Below are the code and all the weights of a small trained network. Each question names an input and a target symbol and asks about switching units off, where a switched-off unit gives its printed mean instead of its output.

import numpy as np


def w(rows, s, z=0):
    codes = np.array(rows[::2]) - 128.0
    scale = np.full(codes.shape[1], s)
    scale[-1] = z or s
    return codes * scale


def f(y):
    return np.maximum(y, 0)


def softmax(a):
    e = np.exp(a - a.max(-1, keepdims=True))
    return e / e.sum(-1, keepdims=True)


def log_softmax(a):
    a = a - a.max(-1, keepdims=True)
    return a - np.log(np.exp(a).sum(-1, keepdims=True))


def net(x, mask):
    ids = ['ΔΛαγεηθμψ'.index(c) for c in x.split()]
    T = len(ids)
    res = E[ids] + P[:T]
    u = 0
    for l in range(3):
        q, k, v = (res @ M[l].T for M in (Q, K, V))
        z = softmax(np.where(np.tri(T) > 0, q @ k.T / 2**0.5, -1e9)) @ v
        res = res + np.where(mask[u], z, O[l][:, -1]) @ O[l][:, :-1]
        u += 1
        y = f(res @ A[l][:, :-1].T + A[l][:, -1])
        res = res + np.where(mask[u : u + 8], y, B[l][:, -1]) @ B[l][:, :-1]
        u += 8
    return log_softmax(res[-1] @ U[:, :-1].T + U[:, -1])


Q, K, V, O, A, B = {}, {}, {}, {}, {}, {}
E = w([
[172,129,154],'Δ',
[215,136,120],'Λ',
[187,130,139],'α',
[206,192,90],'γ',
[99,171,168],'ε',
[140,110,175],'η',
[141,151,4],'θ',
[67,114,89],'μ',
[58,110,119],'ψ',
],0.013)
P = w([
[150,221,253],'0',
[135,221,82],'1',
[121,220,75],'2',
[140,210,82],'3',
[137,192,79],'4',
[122,176,72],'5',
[117,166,65],'6',
[109,149,33],'7',
[110,140,32],'8',
[107,122,28],'9',
],0.0056)
Q[0] = w([
[3,143,81],'0.h0',
[166,71,68],'0.h0',
],0.03)
K[0] = w([
[253,70,48],'0.h0',
[86,41,250],'0.h0',
],0.023)
V[0] = w([
[68,254,176],'0.h0',
[191,154,92],'0.h0',
],0.0039)
O[0] = w([
[243,166,253,255],'0.h0',
[158,182,82,205],'0.h0',
],0.0027,0.0019)
A[0] = w([
[23,25,182,90],'0.n0',
[164,130,2,113],'0.n1',
[85,222,42,226],'0.n2',
[142,61,122,64],'0.n3',
[94,116,228,62],'0.n4',
[81,71,113,253],'0.n5',
[75,48,173,7],'0.n6',
[158,49,38,25],'0.n7',
],0.0085,0.0022)
B[0] = w([
[174,224,91,135],'0.n0',
[26,84,164,209],'0.n1',
[234,247,169,253],'0.n2',
[142,151,138,128],'0.n3',
[99,218,186,136],'0.n4',
[100,187,153,149],'0.n5',
[98,176,76,128],'0.n6',
[175,130,66,149],'0.n7',
],0.014,0.0064)
Q[1] = w([
[224,180,194],'1.h0',
[3,10,57],'1.h0',
],0.019)
K[1] = w([
[213,231,215],'1.h0',
[11,7,69],'1.h0',
],0.018)
V[1] = w([
[224,254,210],'1.h0',
[169,34,158],'1.h0',
],0.0033)
O[1] = w([
[51,39,3,253],'1.h0',
[141,155,196,83],'1.h0',
],0.0052,0.013)
A[1] = w([
[99,96,192,109],'1.n0',
[129,147,46,35],'1.n1',
[108,47,183,4],'1.n2',
[197,135,97,83],'1.n3',
[254,116,213,92],'1.n4',
[103,88,159,42],'1.n5',
[88,134,192,72],'1.n6',
[241,71,95,93],'1.n7',
],0.0088,0.0031)
B[1] = w([
[162,103,175,131],'1.n0',
[198,117,135,255],'1.n1',
[104,197,92,128],'1.n2',
[100,94,181,184],'1.n3',
[149,245,189,138],'1.n4',
[165,149,114,128],'1.n5',
[88,132,183,134],'1.n6',
[126,21,174,163],'1.n7',
],0.013,0.0044)
Q[2] = w([
[131,2,92],'2.h0',
[193,195,68],'2.h0',
],0.023)
K[2] = w([
[87,127,7],'2.h0',
[39,184,206],'2.h0',
],0.021)
V[2] = w([
[1,137,145],'2.h0',
[149,32,222],'2.h0',
],0.024)
O[2] = w([
[5,105,201,134],'2.h0',
[55,152,18,1],'2.h0',
],0.018,0.01)
A[2] = w([
[163,1,161,187],'2.n0',
[145,22,111,75],'2.n1',
[77,88,140,76],'2.n2',
[90,148,135,180],'2.n3',
[109,41,84,118],'2.n4',
[49,168,177,59],'2.n5',
[99,251,144,255],'2.n6',
[79,72,71,57],'2.n7',
],0.0087,0.0088)
B[2] = w([
[63,165,129,251],'2.n0',
[169,114,107,150],'2.n1',
[179,143,105,178],'2.n2',
[77,116,135,173],'2.n3',
[102,131,142,139],'2.n4',
[162,192,94,222],'2.n5',
[132,1,135,199],'2.n6',
[134,152,182,157],'2.n7',
],0.028,0.022)
U = w([
[88,12,190,80],'Δ',
[111,63,68,104],'Λ',
[184,61,190,252],'α',
[208,139,112,3],'γ',
[95,191,28,180],'ε',
[1,86,89,227],'η',
[203,151,195,139],'θ',
[68,76,221,119],'μ',
[65,170,141,7],'ψ',
],0.0057,0.0052)

Each question gives the input, a string of symbols that net reads in full, and the target symbol t.
The units are the heads (2 rows each of Q, K, V and O) and the neurons (one row each of A and B). Each row of codes is followed by its name. A weight is (code - 128) times the scale printed after its matrix; where a second scale follows, it is the last column's (O, A, B and U).
mask holds one flag per unit, layer by layer, with each layer's heads first. A switched-off unit (its flag False) gives its mean, the last column of its rows in O or B, instead of its output. The means were averaged over made-up inputs and are rounded, as every weight is.
A unit's drop is (log p(t) with every unit on - log p(t) with that unit switched off) / (log p(t) with every unit on - log p(t) with every unit switched off).
The circuit of an input: a set's keep is (log p(t) with only the set's units on - log p(t) with every unit switched off) / (log p(t) with every unit on - log p(t) with every unit switched off). Starting from the 12 units with the biggest drops (on a tie, the unit counted first), units are removed one at a time, each time the one whose removal leaves the highest keep (on an exact tie, the one counted first), for as long as the keep stays at least 0.8.
circuit, biggest first: the units of the circuit, biggest drop first
unit that matters most: the unit with the biggest drop
k most important neurons: the k neurons with the biggest drops, biggest first
k most important neurons of layer l: the k neurons of layer l with the biggest drops, biggest first
input α μ Λ α Δ ε, target α: circuit, biggest first	0.n1, 0.n2, 2.n5, 2.h0
input ε ψ ε ε Λ Δ, target ε: circuit, biggest first	0.n2, 2.n6
input μ α μ ε Λ ε θ, target μ: unit that matters most	0.n2
input ε Λ μ Λ ψ, target ε: 3 most important neurons	2.n5, 0.n4, 2.n2
input ε γ ε Λ Δ μ μ μ, target ε: circuit, biggest first	2.n5, 2.h0, 0.n2, 1.n6
input ψ Λ α η α ψ θ ε, target ψ: 2 most important neurons	0.n4, 2.n5
input α Λ Λ α γ, target α: 3 most important neurons of layer 0	0.n1, 0.n2, 0.n4
input η α α, target η: circuit, biggest first	0.n2, 2.h0
input θ η ε θ μ, target θ: 2 most important neurons of layer 2	2.n6, 2.n3
input ε α η Δ, target η: circuit, biggest first	0.n2, 2.h0
input Λ γ η ε η ε Λ Λ Δ γ, target Λ: 3 most important neurons of layer 1	1.n4, 1.n7, 1.n1
input α μ Λ γ η, target η: 2 most important neurons	0.n1, 0.n2
input θ α θ, target θ: circuit, biggest first	2.h0, 0.n2
input γ ε μ θ Λ Λ θ ε, target γ: unit that matters most	2.h0
input ε μ μ Λ θ μ Λ ψ, target ε: circuit, biggest first	2.n5, 2.h0, 0.n2, 0.h0
input Λ Λ θ, target Λ: 4 most important neurons	0.n1, 2.n6, 1.n7, 2.n0
input γ ε θ θ, target γ: 4 most important neurons	0.n1, 1.n4, 2.n0, 1.n7
input μ θ α Λ μ, target μ: 2 most important neurons	0.n2, 0.n1
input γ Λ μ θ γ Δ μ Δ Δ, target μ: circuit, biggest first	2.h0, 0.n5
input ψ ψ γ Λ θ, target ψ: 4 most important neurons	2.n5, 0.n0, 0.n2, 0.n4
input μ α θ Δ γ, target μ: most important neuron of layer 0	0.n2
input α μ Λ, target μ: circuit, biggest first	2.n0, 0.n5, 1.n7, 2.h0
